[147 127 157 139 137] Answer: 157
[128 130 158 136 113 151] Answer: 136
[142 116 114 130 152 119] Answer: 130
[135 123 130 107 143 110 117] Answer: 143
[138 142 155 139] Answer: 142
[133 126 142  99] Answer: 126
[129 150  98 128 130 132] Answer: 128
---
[123 143 100 146 130] ==> 100

[[141 131 146 108 129 158 111]
 [132 135 115 122 152 137 103]] ==> 146

[[129 121 128 124 130]
 [133 115 130 130 127]
 [127 133 105 133 113]] ==> 128

[104 121 121 112 133 134 128] ==> 121

[[127 135 129 132 153]
 [126 135 128 132 153]] ==> 129

[[138 150 136 149 118 138]
 [133 106 113 149 140 116]
 [157 131 148 127 144 124]] ==> 136

[[133 144 122 117 148]
 [137 116 139 154 138]] ==> 122

[138 156 125 122 127] ==> 125

[125 132 133 150 121 117 124] ==> 133

[[129 127 143 115 128]
 [126 114 110 139 113]
 [143 123 124 105 122]] ==> 143
---
[[154 126 133 134 130 132]
 [148 108 132 133 129 148]]	129

[128 152 139 107 120 127]	120

[143 151 131 123 138 102]	138

[101 125 119 128]	119

[[143 153 150 105 136 113]
 [139 103 157  99 111 146]]	111

[133 124 100 134 146 131 132]	131

[108 109 109 126 121 102 100]	102

[[115 137 119 126 111 133 118]
 [153 122 114 126 111 133 129]
 [138 132 119 126 136 151 129]]	151
---
[[141 119 157 131 124 148 148]
 [111 104 109 145 134 142 143]
 [130 124 125 138 155 155  99]] Out: 155

[[112 113 140 136]
 [136 129 113 116]
 [141 139 104 118]] Out: 104

[[146 126 152 124 120 112]
 [144 116 119 138 127 131]
 [137 130 133 127 133 132]] Out: 133

[[125 146 113 136 109 108]
 [142 150 107 145 117 140]
 [132 112 150 145 129 104]] Out: 129

[[124 119 118 137 145 134]
 [121 139 128 135 120 124]
 [156 127 123 145 114 121]] Out: 114

[[146 132 116 153 136 133 114]
 [123 122 127 121 123 130 125]
 [111 140 135 120 110 125 138]] Out: 125

[[138 144 103 154 115]
 [142 126 105 124 129]
 [128 144 133 123 120]] Out: 123

[[105 135 134 122 129 131]
 [106 118 113 123 113 140]
 [ 99 128 151 112 124 112]] Out: 124

[[132 138 121  99]
 [124 123 144 135]
 [139 136 122 137]] Out: 122
---
[[135 127 120 106 133 131 142]
 [112 122 135 135 132 130 128]
 [119 154 135 140 137 136 128]] gives 120

[[117 136 121 148 136]
 [146 131 129 106 126]] gives 121

[134 141 151 138 150 132] gives 151

[118 127 156 130 128] gives 156

[152 136 149 146] gives 149

[128 130 132 129 129 103] gives 132

[[152 115 118 154 119 110]
 [123 134 110 130 109 133]] gives 118

[140 136 133 156 132 145 112] gives 133

[ 99 151 141 110 137] gives 141
---
array([158, 112, 132, 157, 155, 139, 111]) yields 158, 111

array([[148, 110, 127, 135, 112],
       [112, 152, 120, 123, 155]]) yields 155, 110

array([116, 139, 150, 153, 137]) yields 153, 116

array([152, 129, 110, 139, 112, 153, 133]) yields 153, 110

array([157, 142, 132, 148, 115, 124, 134]) yields 157, 115

array([152, 114, 117, 150, 125, 106, 114]) yields 152, 106

array([113, 133, 130, 129, 135, 107, 141]) yields 141, 107
---
[116, 100, 128, 152, 124, 154, 137] Out: 154
[142, 117, 107, 112, 101, 131, 109] Out: 131
[129, 140, 141, 128, 132, 117, 105] Out: 117
[144, 147, 118, 115, 150] Out: 115
[151, 116, 112, 138, 128] Out: 138
[113, 139, 117, 129, 111, 102] Out: 111
[143, 108, 148, 106, 111, 139] Out: 111
[156, 144, 148, 140, 118] Out: 140
---
[[152 127 120 111 112 131 149]
 [120 122 141 127 143 122 119]
 [141 115 134 114 140 127 143]] | 119

[[125 116 120 143 116]
 [143 120 150 124 119]] | 119

[[139 115 130 112 129 119 127]
 [124 150 143 145 146 126 143]] | 143

[[139 116 150 124]
 [130 120 135 137]] | 137

[[136 128 137 131 124 128 126]
 [119 127 137 122 148 127 123]
 [120 138 144 142 154 148 122]] | 123

[[131 133 137 136 143 140]
 [111 134 150 155 112 111]
 [100 124 140 144 122 120]] | 111
